Below is a small trained network, with its code and all its weights. Each question gives an input and a class and asks what happens when units are switched off, that is, made to give their printed mean instead of their output.

import numpy as np


def w(rows, s, z=0):
    codes = np.array(rows[::2]) - 128.0
    scale = np.full(codes.shape[1], s)
    scale[-1] = z or s
    return codes * scale


def norm(h):
    return h / np.sqrt((h * h).mean(-1, keepdims=True) + 1e-5)


def f(y):
    return np.maximum(y, 0)


def log_softmax(a):
    a = a - a.max(-1, keepdims=True)
    return a - np.log(np.exp(a).sum(-1, keepdims=True))


def net(x, mask):
    res = np.array(x, float).reshape(1, 7) / 4 @ E
    u = 0
    for l in range(2):
        y = f(norm(res) @ A[l][:, :-1].T + A[l][:, -1])
        res = res + np.where(mask[u : u + 7], y, B[l][:, -1]) @ B[l][:, :-1]
        u += 7
    return log_softmax(norm(res)[-1] @ U[:, :-1].T + U[:, -1])


A, B = {}, {}
E = w([
[163,90,174,75,222,151,154,128,186,135],'x0',
[145,99,77,186,116,108,131,139,211,79],'x1',
[161,2,127,181,112,166,131,124,140,190],'x2',
[8,209,78,121,138,119,185,194,58,150],'x3',
[183,133,92,213,91,111,148,84,132,94],'x4',
[144,82,110,119,109,135,221,46,74,98],'x5',
[102,141,175,176,179,217,58,190,150,180],'x6',
],0.0094)
A[0] = w([
[142,101,114,185,180,184,206,144,215,106,146],'L0N0',
[103,178,123,57,137,71,157,131,115,101,93],'L0N1',
[100,198,114,115,123,98,176,126,115,115,116],'L0N2',
[124,200,92,200,88,121,137,103,84,104,2],'L0N3',
[55,56,109,161,113,181,77,186,99,167,67],'L0N4',
[113,252,119,154,146,109,38,202,214,116,160],'L0N5',
[175,167,185,75,146,129,51,119,100,153,62],'L0N6',
],0.018,0.0063)
B[0] = w([
[156,65,186,109,90,151,142,151,150,190,199],'L0N0',
[95,77,115,45,79,62,167,166,132,105,191],'L0N1',
[127,134,119,116,112,116,152,114,96,165,193],'L0N2',
[114,144,66,82,79,69,174,96,88,93,188],'L0N3',
[89,127,135,176,99,169,100,149,250,142,196],'L0N4',
[39,213,125,145,163,162,71,152,138,69,254],'L0N5',
[154,139,222,158,140,184,78,101,138,191,180],'L0N6',
],0.015,0.018)
A[1] = w([
[115,150,55,109,154,59,149,159,96,110,26],'L1N0',
[169,139,131,166,210,176,190,147,115,128,3],'L1N1',
[254,63,121,148,118,77,74,95,198,86,206],'L1N2',
[168,128,108,194,132,155,118,140,142,131,37],'L1N3',
[146,176,116,158,189,125,136,137,79,120,35],'L1N4',
[166,104,61,143,186,149,89,160,93,136,52],'L1N5',
[144,96,85,154,187,108,117,145,121,129,61],'L1N6',
],0.024,0.0023)
B[1] = w([
[144,120,78,172,114,137,161,94,129,105,249],'L1N0',
[148,113,99,187,74,109,81,103,131,136,135],'L1N1',
[218,60,111,162,54,138,156,60,249,121,244],'L1N2',
[126,135,117,93,138,97,130,120,158,66,176],'L1N3',
[104,114,117,173,114,134,188,118,103,209,141],'L1N4',
[127,119,140,108,92,117,124,140,175,103,128],'L1N5',
[121,89,129,102,76,122,135,151,122,147,128],'L1N6',
],0.019,0.012)
U = w([
[190,107,90,155,200,131,109,160,17,86,24],'0',
[222,49,142,167,61,153,147,82,209,148,232],'1',
[70,190,16,61,79,40,230,110,2,24,197],'2',
[149,110,67,197,133,107,153,163,34,168,40],'3',
[139,200,54,183,205,108,103,190,52,85,2],'4',
[26,219,177,144,141,187,27,196,199,96,184],'5',
[178,217,185,203,221,191,49,78,18,151,53],'6',
[129,100,194,25,147,92,171,169,33,190,46],'7',
],0.0098,0.0051)

Each question gives the input, the list of numbers given to net, and the class t.
The units are the neurons (one row each of A and B). Each row of codes is followed by its name. A weight is (code - 128) times the scale printed after its matrix; where a second scale follows, it is the last column's (A, B and U).
mask holds one flag per neuron, layer by layer. A switched-off neuron (its flag False) gives its mean, the last column of its row in B, instead of its output. The means were averaged over made-up inputs and are rounded, as every weight is.
A unit's drop is (log p(t) with every unit on - log p(t) with that unit switched off) / (log p(t) with every unit on - log p(t) with every unit switched off).
The circuit of an input: a set's keep is (log p(t) with only the set's units on - log p(t) with every unit switched off) / (log p(t) with every unit on - log p(t) with every unit switched off). Starting from the 12 units with the biggest drops (on a tie, the unit counted first), units are removed one at a time, each time the one whose removal leaves the highest keep (on an exact tie, the one counted first), for as long as the keep stays at least 0.8.
circuit, biggest first: the units of the circuit, biggest drop first
most important unit: the unit with the biggest drop
k most important neurons of layer l: the k neurons of layer l with the biggest drops, biggest first
drop of u: that unit's drop, to one decimal
input [3,8,8,8,8,-7,1], class 5: most important unit -> L0N5
input [1,-6,6,1,-6,4,1], class 5: 2 most important neurons of layer 0 -> [L0N4 L0N0]
input [4,-6,6,4,-6,-1,-6], class 7: circuit, biggest first -> [L1N2 L0N5]
input [6,-6,6,7,-5,3,0], class 5: 3 most important neurons of layer 0 -> [L0N4 L0N0 L0N3]
input [3,-7,5,8,-4,3,-2], class 2: 2 most important neurons of layer 0 -> [L0N6 L0N0]
input [7,-8,7,-1,-4,-7,1], class 5: 2 most important neurons of layer 1 -> [L1N2 L1N0]
input [8,3,-6,7,-4,2,3], class 2: 2 most important neurons of layer 0 -> [L0N1 L0N4]
input [-2,-7,5,1,6,-3,3], class 5: 2 most important neurons of layer 0 -> [L0N0 L0N1]
input [-8,-3,7,5,-7,2,3], class 5: drop of L1N2 -> 0.5
input [0,-6,-4,-7,-6,-4,-2], class 5: drop of L0N2 -> 0.1
input [-1,5,-4,1,8,6,1], class 2: drop of L1N0 -> 0.0
input [3,-5,-4,-1,7,-3,6], class 6: drop of L0N6 -> 0.2
